In the rows, zero is written as 128.
Each row is followed by its class.
[119 126 112 143  93 136 108 114 127  95 158 125 136 124 119 150 119 113
 100 115 100 141 136 135 136 151  93 136 134 120  82 119 118 101 144 110
 126 169 139 119 109  97 156 139]
Sobug
[134 107 113 125 159 105 137  97 136  83 209  98 130 118 146 140 143 132
 136 144 119  91 126 149 138 177 124  98 121 139 146 136 130  87 117  86
 118 121 124  91 135 124 136 136]
lef
[154 115 163 117  82 107  96 143  98 102 166  92 118 129 137 116 108 118
 134 108  82 106 133 153 146 139  40 126 102 117 134 141 137 144 123 116
 147 138 123 118 143 109 123 132]
Sobug
[154 111 170 117  77 129 106 130 110  99 179 107 124 119 145 124 103 115
 156 114  73 100 140 132 135 135  49 121  97 114 133 135 135 130 129  95
 134 127 128 115 147  90 133 137]
Noga
[124 137 108 148  83 110 121 123 133 109 156 110 140 133 130 125 133 126
 118 103 112 136 149 133 127 132 105 133 119 128  96 130 116 116 141 129
 112 143 140 112 100  94 159 114]
lef
[155 112 159  94  69 112  96 133  98 110 159 105 121 118 124 153 117 116
 117 111  99 120 122 143 147 137  64 129 102 105 135 153 127 123 122  99
 171 156 126 126 150 102 118 138]
loza
[128 115 127 149  96 121 136 101 112  79 152 131 147  91  91 122  88  96
 130  91 101 130 152 127 116 134  81 126 103 121  69 111 117  96 134 128
 149 175 130 136 115 111 133 157]
Sulen
[135 125 117 131  93 157 152 111 125  89 153 121 159 101 137 128 123 103
  95 114 119 146 124 135 124 118 129 135 115 131  88 123 112 105 143  99
 130 161 134 131 125 111 158 124]
Sobug
[125 130 102 131  86 128 128 111 126  85 153 125 140 122 123 136 118 103
  94 117 109 158 131 141 119 137 125 134 117 119  79 119 124  84 141 115
 145 160 134 123 107  84 150 116]
Gudo
[115 131 119 128  81 135 136 129 136  84 143 132 136 120 117 132 118 110
  98 120  99 140 137 128 139 151 136 132 117 124  74 112 120 106 133 122
 154 151 143 112 114  71 154 116]
Noga
[138 125 101 146 106 100 130 119 122 116 182 107 149 138 138 110 157 127
 118 102 135 120 141 158 121 129 108 132 124 137 102 117 126 117 151 121
 140 149 133 127  94 122 153 118]
Gudo
[117 127 112 138  83 107 124 128 130 110 142 110 125 127 131 124 116 128
 130 109 140 141 142 137 118 126 123 134 120 123 104 123 111 120 135 117
 122 137 150 116  84  99 162  99]
lef
[122  99 123 106 146 103 135  96 141  84 187 116 115 112 147 140 120 134
 159 154  98  93 126 151 161 198 127 108 112 121 130 126 145 109 119 106
 130 151 125  99 138 121 105 125]
raru
[125 104 126 105 122  96 120  98 138  96 197 112 118 125 141 148 124 131
 157 151 112 104 135 139 143 159 124  90 116 117 124 125 125  97 111 105
 125 130 152  91 127 112 127 124]
lef
[114 123 122 126  98 150 123 103 128  92 150 128 132 138 126 135 127 112
 114 112 112 161 129 131 123 125 119 138 119 108  80 121 116 106 149 125
 124 159 136 122  97 104 161 116]
raru
[120 108 112 121  94 143 123 113 119  92 163 123 135 129 117 145 102 124
 118 115 108 150 130 130 138 131 100 130 121 108  86 116 118 103 143 118
 140 170 139 111 111 118 168 132]
Sobug
[119 138 116 142  85 134 119 113 131  98 153 116 128 131 136 142 118 111
 127 123 102 140 138 127 135 136 106 137 107 112  79 126 106 115 130 120
 132 143 139 110 103  92 145 115]
Sulen
[119 122 109 137  93 135 108 117 130 110 156 107 127 146 123 133 121 104
 102 127 119 146 144 131 140 127 108 136 111 127  90  91 119 113 133 118
 141 131 150 101  87  79 144 132]
Gudo
[109 117 104 123  87 130 133 106 118  90 180 125 144 136 121 131 127 101
 109 112 109 158 123 124 148 129 109 125 128 107  85 128 134  92 135 111
 131 169 136 116 117 102 164 132]
zik
[144 124 149 127  77 117  96 143 107  95 171  96 116 124 130 133 121 111
 150 125  80 109 146 141 136 139  46 128 101 114 133 154 140 128 137  96
 155 132 124 123 162  88 138 157]
zik
[109 122 124 151  87 127 114 136 127 103 161 113 137 135 139 131 125 122
 121 126 128 138 131 132 138 130  99 138 111 117  91 118 106 110 141 127
 135 139 146 115 109 108 165 133]
Sulen
[126 162 117 151  88 150 130 122 150 104 168 127 116 130 114 107 104 118
 138 122  97 145 141 113 111 105 113 124 113 120  91 117 105 100 133 141
 116 117 148  99 119  74 152 106]
loza
[156 100 164 123 108 125 109 128 112 105 157  99 125 119 128 139 121 121
 149 124 111 104 132 151 150 158  53 128 112 134 156 147 144 120 143  92
 140 155 110 132 145 117 145 175]
Sulen
[133  95 126 108 138 110 135  90 133  77 214 107 122 123 148 148 140 125
 147 157 112 117 117 156 168 156 129  87 103 113 121 127 129  77 120  90
 133 144 131  95 143 146 142 161]
zik
[128 120  99 150  92 118 121 137 135 100 143 109 138 138 121 152 128 110
 119 108 121 139 145 136 131 146 108 135 126 129  90 120 126 103 130 125
 114 174 151 112  91 100 166 142]
lef
[162 137 171 116  74 127 111 148 114 109 145  92 115 116 127 117 103 108
 140 121  89 105 141 152 139 135  61 134  94 123 147 144 128 140 130 116
 171 127 122 122 163  96 122 136]
Sulen
[120 129 102 137  95 119 130 124 127  99 155 110 143 125 126 144 130 113
 112 106 122 130 135 140 140 137 111 134 127 128  95 129 113 115 140 116
 140 161 130 127  99 112 165 121]
lef
[165 115 177 124  84 137 103 137 120  97 142  85 114 113 143 107 105  96
 138 135  94 114 136 156 137 134  80 127 107 118 149 136 122 129 134  88
 136 123 123 116 143  98 147 141]
Sobug
[122 143 101 139  94 105 131 122 119 104 167 103 116 118 131 119 133 128
 119 105 116 149 137 146 117 151 101 133 118 114 109 114 135  96 142 113
 144 165 150 101 131 114 135 110]
raru
[154 112 163 102  70 112 103 147 122 108 149 100 123 118 130 130 109 115
 129 117 114 113 131 150 125 134  74 137 100 113 150 145 127 138 132 104
 147 135 132 126 149  90 131 133]
pum
[161 140 147 117  80 114 132 121 103 110 148 116 119 104 107 111 126 108
 122  85 104 143 123 161  98 131  69 145  92 110 145 186 138 119 158  83
 142 141 117 125 149 102 131 122]
loza
[152 103 157 115  76  98  85 130 105 107 174  69  94 137 124 135 126 115
 130 131 104 100 137 165 165 134  38 106 113 108 178 158 138 120 122  87
 151 147 125 103 165 126 133 150]
Gudo
[ 74  88 158  97  82  78 105  88 158 107 159 120 125  82 127 106 111  92
 164 128  90 100 134 112 198 126 125  84  89  92 112 131 101 122 113 124
 141 114 119  88 155 110 135 145]
raru
[129  88 135 108 148 101 118  88 135  81 208 121 123 130 141 143 140 133
 147 152  86 103 121 148 154 173 123  96 114 109 129 129 133 102 125 102
 137 142 151  99 135 120 120 138]
raru
[122 142 113 151  83 152 127 118 136  83 158 107 125 121 125 115 120 108
 131 105  93 134 152 131 124 136  94 127 112 126  76 128 117 118 141 145
 136 149 144 115 121  84 153 117]
raru
[158 113 165 113  86 111 107 125 116 104 140 111 109 122 131 134 104 120
 126 109  93 117 131 161 137 152  44 130 113 130 145 137 133 125 125 103
 150 152 126 129 161 109 128 140]
raru
[127 112 130  87 131 120 133  74 130  90 191 133 114 108 121 144 114 121
 151 159  92 136 123 126 153 169 155  87 109 105 111 120 127  64 109  92
 161 143 129  90 144 116 120 136]
loza
[130  98 154  99 141 109 113  79 124  78 189 144 119 124 131 138 110 122
 138 134  49 137 113 136 145 175 132  91  88 107 107 116 137  79  99  83
 133 139 129  80 121 105 107 141]
Sobug
[159 122 167 118  89 112 121 145 114 114 146 111 129 125 128 121 108 114
 127  95 110 113 128 147 128 138  70 129  99 130 160 159 132 116 121 116
 140 141 125 123 150 106 135 140]
pum
[154 125 157 131  83 106 102 150 123  99 153 105 110 124 134 140 114 110
 130 112  82  95 130 166 128 147  37 138 101 127 151 149 144 146 127 111
 152 151 131 112 159  94 107 136]
raru
[145 113 157 111  75 114 105 138 105  97 149 118 119 118 126 129 111 100
 113 100 102 110 133 152 118 141  45 131 103 120 141 144 134 130 139 104
 154 138 126 123 161  98 119 140]
Gudo
[120 107 130 107 142  99 126  80 137  90 208 110 122 130 143 150 138 130
 164 147  98 102 135 149 150 155 118  93 121 125 120 132 121  79 115  92
 127 134 148  96 126 119 129 137]
lef
[137 140  98 138  97 114 140 100 114  93 163 122 136 117 117 126 131 114
 110 100 126 161 127 149 119 136 122 134 123 119  91 144 123  93 140 116
 157 165 127 117 104 125 152 115]
loza
[122 132 103 141  91 130 131 109 114  86 171 122 145 127 132 134 127 108
 101 107 117 145 138 136 116 133 106 138 119 122  87 124 120  92 140 110
 146 155 138 121 112 105 144 120]
Gudo
[135 157 110 163  85 153 131 128 136  96 159 107 119 122 156 133 132  99
 142 124 109 141 137 139 109 121 126 125 103 118  84 126 109 107 141 121
 110 152 151 108 102 106 164 111]
Sulen
[162 116 178 119  75 125 103 152 128 115 149  97 113 123 131 127 118 124
 142 120  99  87 140 148 132 119  80 122  92 119 148 133 128 151 124 109
 130 125 126 111 138  94 127 132]
Noga
[120 130 114 159  77 124 113 125 134  99 174 125 133 143 139 133 137 123
 111 120  99 132 137 124 146 131 102 123 123 112  93 119 114 119 145 116
 101 161 144 118 102  85 161 122]
zik
[157  99 156  96  77  93 106 132 107 106 155  92 124 112 127 140 123 120
 120  94 117 101 122 163 145 141  63 125 107 111 132 149 127 141 119  95
 167 138 116 129 134 112 129 128]
Noga
[109 138  92 151  87 105 135 135 119  79 185 122 139 123 134 108 149 121
 118 121 112 151 131 131 130 134 116 123 115 115  86 128 132 118 157 117
 157 141 143 119 129 102 168 122]
zik
[157 104 156 129  84 119 102 151 122 108 158 101 122 119 136 132 118 102
 134 105 103  86 135 160 121 143  49 129 108 130 164 154 135 121 141  94
 138 143 127 117 158  94 142 155]
Gudo
[147 114 171 109  86 125 107 130 113  95 151 110 123 118 119  98  89 115
 122 101  82 119 142 146 115 124  74 134 100 114 137 123 128 110 126 120
 140 123 125 122 158  99 106 136]
Gudo
[160 110 167 106  84 126 102 161 115 123 146  83 124 126 143 109 129 123
 137 123  97  95 138 147 140 125  60 127 109 125 145 132 134 156 133 117
 143 128 125 122 164  98 127 136]
Sobug
[122 117 131 114 127  94 131  95 140  92 207 114 116 124 142 132 118 141
 168 157 101 108 137 131 165 167 119  96 100 108 135 124 125 102 119 104
 135 129 147  88 139 120 111 129]
pum
[146  90 127 108 129 105 131 114 142  97 175 115 112 133 146 149 134 125
 150 167 130 112 119 142 156 165 144  81 126 108 125 124 126  88 119 123
 127 164 157  91 122 111 130 127]
loza
[124 101 133 110 117 108 113 100 130  96 211 116 119 126 151 131 115 121
 151 162 107 103 127 130 163 153 123  85 121 103 125 114 130 107 122 115
 127 128 141 102 127 104 125 123]
zik
[126 127 106 119 103 120 119 109 130 107 136 139 130 124 133 142 129 121
 104 109 100 146 133 133 116 151 126 137 126 117  82 113 117 117 148 129
 133 154 129 132 112 103 159 104]
raru
[169 112 157 147 102 118  86 116  69 121 183  90 136 119 149 140 127 112
 136  97  77  89 138 127 126  95   4  87 110 132 143 161 132 134 120 113
 145 145 114 135 147 115 122 141]
Sobug
[150 102 113 102 148  92 130  83 133  97 186 121 129 115 139 159 110 135
 136 145  95 124 121 139 162 181 120  98 117 120 112  98 135  84 109  98
 131 154 132  99 124 129 114 144]
Sobug
[141  88 125 106 134  90 130  95 140  92 191 125 130 123 141 154 125 145
 143 144  87 102 126 143 145 161 131  94 112 105 112 120 122  94 119 100
 142 141 155  95 122 100 120 121]
Noga
[134  94 126 104 146 111 132  89 134  83 181 116 127 105 138 141 115 137
 140 149  97 115 127 125 154 173 141  93 116 123 126 110 127  82 114  91
 129 140 132  92 138 115 128 142]
Sobug
[147  93 140 107 130 109 120 102 133  94 181 116 111 135 146 130 103 126
 160 168  89 109 136 136 156 162 129  90 110 108 119 104 131 111 114 119
 111 141 150  88 113 114 127 124]
Sobug
[142 129 163  87  58 128 103 157 108 117 134 103 121 129  95 132 113 116
 131 106 106 115 146 137 128 130  88 140 111 124 143 150 154 150 119 120
 156 150 131 128 145  85 118 127]
lef
[136 109 127 112 141 116 140 104 156  97 209 112 132 122 146 137 139 136
 153 154 113  92 132 141 160 172 141 103 110 128 135 118 127  80 124  94
 112 131 156 104 142 111 116 148]
Gudo
[153 107 157 124  97 125 111 146 107 101 151  92 122 117 146 119 113 107
 146 114  80 104 129 152 136 135  43 125 104 130 143 151 139 136 126  96
 145 137 124 117 163 104 132 148]
Sobug
[155 116 151 114  88 114  95 149 112 112 157  77 125 122 129 126 115 109
 147 110  83 107 137 151 146 141  34 127 120 117 132 138 138 124 117 110
 177 141 124 112 166 100 121 156]
Sobug
[121 125  99 138 105 123 138 114 122  81 144 127 144 122 126 132 136 122
 102 114 103 163 135 123 121 145 126 136 125 120  90 115 131  97 151 120
 149 175 134 119 118  99 156 121]
raru
[162 113 158 123  72 121 113 132 112 105 158  97 129 116 129 127 113 111
 133 104  98 118 133 157 130 147  57 140  93 117 146 163 131 125 138  88
 151 144 136 115 150  99 138 147]
Sulen
[148  96 127  96 149  98 146  79 131  88 191 122 131 126 147 149 134 148
 146 133 109 122 118 148 137 163 136 101 105 119 123 136 128  78 124 104
 136 149 148 108 122 118 126 118]
raru
[137  89 146  99 123 116 121  79 130  82 194 135 119 129 129 152 105 126
 136 148  63 119 129 143 148 149 138  88  86  94  98 126 113  88 116 107
 143 129 160  84 115 101 129 125]
Noga
[143 107 141 109 126  91 131 100 130  86 171 141 117 116 153 164 119 121
 137 157  78 110 127 134 150 168 151  90  89 110 121 125 126  88 113  95
 131 139 147  88 126 109 126 127]
Noga
[119 131 126 154  89 148 129 140 117  71 148 105 143 119 150 121 133 106
 115 124 119 139 135 127 130 121 130 140 116 117  93 127 105 121 153 129
 146 147 149 127 109 105 161 125]
Sulen
[124 130 112 145  95 120 133 119 127  85 142 123 136 140 139 134 128 115
 119 118  91 145 146 131 131 143 114 140 111 124  84 129 118  98 134 130
 140 164 143 109 114  97 162 118]
raru
[129 100 131 108 150 105 130 102 123  72 188 113 117  99 129 131 102 131
 159 139  71 118 131 116 154 155 146  88 101  95 123 115 115  75 131 102
 133 136 160 100 132 121 137 143]
Sobug
[133 143 102 153  98 112 144 118 128  81 186 120 142 113 125  99 137 116
 117 112 116 141 136 133 119 121 105 118 133 124 104 120 136 103 159 129
 115 150 132 128 135 111 161 131]
zik
[125 137 109 126 101 144 128 113 127  98 163 127 128 134 133 139 135 122
 111 112 115 147 132 145 100 141 119 140 110 124  76 121 121 104 145 127
 132 149 135 120 107 100 161 102]
raru
[143  98 129 139 144  85 152 101 132 111 187 104 134 121 153 150 155 162
 151 143 123 103 123 164 173 181 103  81  93 120 137 155 120  85 141 107
 160 168 153  94 142 129 103 142]
Sulen
[110 144 120 134  78 129 143 100 123  82 159 134 133 115 124 108 110 118
 125 108 102 169 140 124 115 111 123 120 106 124  86 122 113 101 142 111
 131 137 138 114 116 106 165 108]
lef
[156  95 138  92 143 106 140  94 142  83 189 130 120 116 134 177 116 147
 146 167 112  99 122 158 171 189 147  88 102 114 115 124 129  80 124 114
 120 160 131 114 125 142 135 145]
Noga
[109 140  98 139  97 111 152 113 115  81 164 125 144 120 121 132 140 129
 108 114 116 159 132 131 128 129 122 140  98 121 105 154 125 112 154 104
 159 157 137 116 124 115 152 118]
pum
[139 112 162 111  87 119  94 132 122 115 170 105 115 136 122 115 108 111
 153 117  97 109 136 149 132 129  44 129 107 107 140 135 133 128 138 105
 142 117 126 121 145  95 123 142]
Gudo
[ 94 120 123 126  74 166 145 126 125  69 149 117 161 123 142 122 119 101
 100 108 119 162 122 129 124 123 137 151  93 128  62 153 105  86 125 110
 108 136 135 128 109  82 181 113]
lef
[109 122  98 124  94 128 109 116 124  83 151 125 147 123 117 159 108 116
  90 121 110 156 142 112 127 162 132 149 118 114  80 119 120  89 130 129
 139 153 132 116 107  85 153 135]
pum
